Here is a tiny trained network, its code and every weight. The questions are about switching its units off for an input and a target symbol, where a switched-off unit gives its printed mean instead of its output.

import numpy as np


def w(rows, s, z=0):
    codes = np.array(rows[::2]) - 128.0
    scale = np.full(codes.shape[1], s)
    scale[-1] = z or s
    return codes * scale


def norm(h):
    return h / np.sqrt((h * h).mean(-1, keepdims=True) + 1e-5)


def f(y):
    return y / 2 * (1 + np.tanh(0.7978845608 * (y + 0.044715 * y**3)))


def softmax(a):
    e = np.exp(a - a.max(-1, keepdims=True))
    return e / e.sum(-1, keepdims=True)


def log_softmax(a):
    a = a - a.max(-1, keepdims=True)
    return a - np.log(np.exp(a).sum(-1, keepdims=True))


def net(x, mask):
    ids = ['αβδεζηθλπστφψω'.index(c) for c in x.split()]
    T = len(ids)
    res = E[ids] + P[:T]
    r = norm(res)
    for j in range(3):
        rows = slice(4 * j, 4 * j + 4)
        q, k, v = (r @ M[0][rows].T for M in (Q, K, V))
        z = softmax(np.where(np.tri(T) > 0, q @ k.T / 4**0.5, -1e9)) @ v
        o = O[0][rows]
        res = res + np.where(mask[j], z, o[:, -1]) @ o[:, :-1]
    y = f(norm(res) @ A[0][:, :-1].T + A[0][:, -1])
    res = res + np.where(mask[3:7], y, B[0][:, -1]) @ B[0][:, :-1]
    return log_softmax(norm(res)[-1] @ U[:, :-1].T + U[:, -1])


Q, K, V, O, A, B = {}, {}, {}, {}, {}, {}
E = w([
[149,137,199,172,153,203,112,79],'α',
[69,200,162,176,113,133,93,146],'β',
[116,128,87,153,116,144,245,117],'δ',
[117,132,97,149,123,138,251,102],'ε',
[33,218,115,144,140,152,108,119],'ζ',
[142,173,146,157,167,142,164,169],'η',
[123,151,41,135,140,123,219,79],'θ',
[191,143,94,123,14,168,156,98],'λ',
[62,170,193,134,143,159,193,188],'π',
[158,179,225,131,95,154,86,88],'σ',
[43,176,93,129,104,102,92,154],'τ',
[114,59,165,151,90,81,139,86],'φ',
[129,155,181,122,105,110,159,219],'ψ',
[114,65,91,148,88,197,90,183],'ω',
],0.022)
P = w([
[123,152,136,255,112,92,144,142],'0',
[119,147,135,221,117,103,145,130],'1',
[119,141,139,199,120,104,137,131],'2',
[109,142,141,176,125,115,145,126],'3',
[107,136,139,157,127,117,144,124],'4',
[105,135,137,139,131,119,142,123],'5',
[102,132,132,124,131,123,143,121],'6',
[98,129,130,108,135,128,142,119],'7',
[96,127,127,89,138,131,143,113],'8',
[95,125,130,78,143,138,141,113],'9',
[89,122,126,58,150,139,141,116],'10',
],0.021)
Q[0] = w([
[103,103,107,92,94,104,165,82],'head 1',
[109,199,120,104,147,168,147,124],'head 1',
[138,66,105,137,171,129,137,144],'head 1',
[104,99,107,113,165,194,90,173],'head 1',
[106,189,184,96,117,99,109,138],'head 2',
[85,183,132,86,117,182,94,188],'head 2',
[112,144,132,105,109,109,167,85],'head 2',
[253,55,31,101,138,66,113,70],'head 2',
[183,98,91,100,117,148,166,115],'head 3',
[164,107,94,131,206,106,47,208],'head 3',
[195,134,54,160,99,65,127,90],'head 3',
[78,219,162,107,117,164,154,140],'head 3',
],0.022)
K[0] = w([
[93,99,137,1,109,133,130,145],'head 1',
[115,125,166,46,147,138,124,76],'head 1',
[162,124,94,137,99,136,163,132],'head 1',
[113,171,92,225,146,149,143,109],'head 1',
[154,125,144,114,83,174,88,114],'head 2',
[143,123,132,111,83,216,105,119],'head 2',
[122,123,134,78,174,101,140,102],'head 2',
[73,147,120,178,124,54,173,138],'head 2',
[113,153,57,82,118,131,127,155],'head 3',
[154,146,166,229,109,89,144,135],'head 3',
[110,131,73,121,98,135,108,194],'head 3',
[124,92,164,75,139,109,88,63],'head 3',
],0.021)
V[0] = w([
[150,97,134,98,35,94,124,136],'head 1',
[109,102,75,130,138,146,151,176],'head 1',
[117,129,169,113,138,88,145,184],'head 1',
[83,61,138,141,118,68,121,81],'head 1',
[88,92,128,169,214,138,113,146],'head 2',
[103,127,178,104,173,52,118,35],'head 2',
[183,206,179,129,158,97,127,107],'head 2',
[133,82,111,161,116,218,128,105],'head 2',
[77,118,154,137,107,123,99,144],'head 3',
[92,123,78,137,116,29,122,176],'head 3',
[191,252,100,110,167,112,139,140],'head 3',
[115,83,77,140,89,107,105,128],'head 3',
],0.018)
O[0] = w([
[116,173,85,136,135,86,184,142,15],'head 1',
[173,127,164,153,115,114,134,154,24],'head 1',
[166,90,87,140,139,94,114,117,167],'head 1',
[65,119,157,125,111,94,115,164,122],'head 1',
[124,63,95,147,175,123,151,86,144],'head 2',
[146,149,120,156,98,107,132,68,64],'head 2',
[141,160,168,90,155,105,155,71,164],'head 2',
[111,141,105,168,156,181,102,144,254],'head 2',
[118,152,122,89,149,119,132,159,203],'head 3',
[134,117,114,61,106,145,119,116,12],'head 3',
[145,111,128,172,7,149,129,156,128],'head 3',
[120,127,104,90,152,127,97,100,8],'head 3',
],0.02,0.006)
A[0] = w([
[161,145,119,154,76,154,151,154,128],'neuron 1',
[178,149,184,112,109,87,98,101,105],'neuron 2',
[93,97,62,138,108,52,120,127,74],'neuron 3',
[174,251,152,156,94,117,180,100,8],'neuron 4',
],0.021,0.017)
B[0] = w([
[124,155,126,104,171,110,95,110,224],'neuron 1',
[125,159,65,179,132,127,78,150,192],'neuron 2',
[7,95,129,218,128,33,169,162,157],'neuron 3',
[175,214,52,168,94,169,235,177,254],'neuron 4',
],0.019,0.0084)
U = w([
[112,177,54,166,136,93,8,111,34],'α',
[197,121,147,114,127,51,88,180,190],'β',
[125,65,66,152,163,204,105,220,109],'δ',
[93,161,190,222,207,157,113,94,20],'ε',
[122,197,230,87,122,125,81,215,136],'ζ',
[156,66,217,95,114,138,223,162,165],'η',
[108,130,169,105,47,172,85,62,166],'θ',
[176,209,93,140,110,155,194,152,167],'λ',
[254,72,87,142,145,140,103,97,166],'π',
[47,95,18,132,122,201,166,49,3],'σ',
[132,92,105,24,80,170,158,125,199],'τ',
[42,109,153,129,93,43,141,158,167],'φ',
[158,71,28,170,151,61,139,109,86],'ψ',
[129,150,98,50,226,99,101,108,203],'ω',
],0.008,0.0044)

Each question gives the input, a string of symbols that net reads in full, and the target symbol t.
The units are the heads (4 rows each of Q, K, V and O) and the neurons (one row each of A and B). Each row of codes is followed by its name. A weight is (code - 128) times the scale printed after its matrix; where a second scale follows, it is the last column's (O, A, B and U).
mask holds one flag per unit, heads first, then neurons. A switched-off unit (its flag False) gives its mean, the last column of its rows in O or B, instead of its output. The means were averaged over made-up inputs and are rounded, as every weight is.
A unit's drop is (log p(t) with every unit on - log p(t) with that unit switched off) / (log p(t) with every unit on - log p(t) with every unit switched off).
The circuit of an input: a set's keep is (log p(t) with only the set's units on - log p(t) with every unit switched off) / (log p(t) with every unit on - log p(t) with every unit switched off). Starting from all 7 units, units are removed one at a time, each time the one whose removal leaves the highest keep (on an exact tie, the one counted first), for as long as the keep stays at least 0.8.
circuit, biggest first: the units of the circuit, biggest drop first
most important unit: the unit with the biggest drop
k most important neurons: the k neurons with the biggest drops, biggest first
drop of u: that unit's drop, to one decimal
input ω η ε ψ σ σ ε θ, target σ: circuit, biggest first -> head 1; head 3
input ζ φ α ψ τ τ ψ, target ε: circuit, biggest first -> head 2; neuron 4
input η π τ ω δ, target ω: most important unit -> head 3
input η β δ β θ η η τ α β θ, target θ: 2 most important neurons -> neuron 4; neuron 1
input ε σ σ ψ δ η ε, target η: 3 most important neurons -> neuron 2; neuron 4; neuron 1
input π β σ θ ω ω ψ τ β φ, target φ: circuit, biggest first -> neuron 3; head 2
input η ζ δ ψ π α α σ λ, target σ: circuit, biggest first -> head 1; neuron 4
input β ω ψ τ β ζ η ε δ, target η: circuit, biggest first -> head 1; neuron 2; neuron 4
input π θ λ σ η ψ ζ, target λ: circuit, biggest first -> head 2; neuron 4
input σ ψ ω δ ε η β ζ σ τ, target λ: circuit, biggest first -> head 2; neuron 4
input φ σ λ, target φ: 2 most important neurons -> neuron 3; neuron 4
input ε δ ε, target ε: circuit, biggest first -> head 1; neuron 4; neuron 1; head 3
input β β η ε λ π η ε, target π: 2 most important neurons -> neuron 3; neuron 4
input β λ α ζ ε ζ δ, target ζ: circuit, biggest first -> head 1; neuron 1; neuron 4; head 3
input ε η τ τ ζ π β, target α: most important unit -> neuron 2
input ω β σ η θ ζ σ α ε ε, target ε: circuit, biggest first -> neuron 4; head 1; head 3
input σ β ε β π σ σ σ ε ε, target σ: circuit, biggest first -> neuron 4; head 1; head 3
input α β τ σ θ ζ β τ φ ψ, target ω: drop of head 3 -> 1.1
input ψ ψ ε β τ ω ω η, target δ: drop of head 2 -> 1.1
input α π β ω σ φ, target ω: most important unit -> head 3
input β ω η σ σ ψ λ α ψ ε, target ψ: drop of head 2 -> 0.0
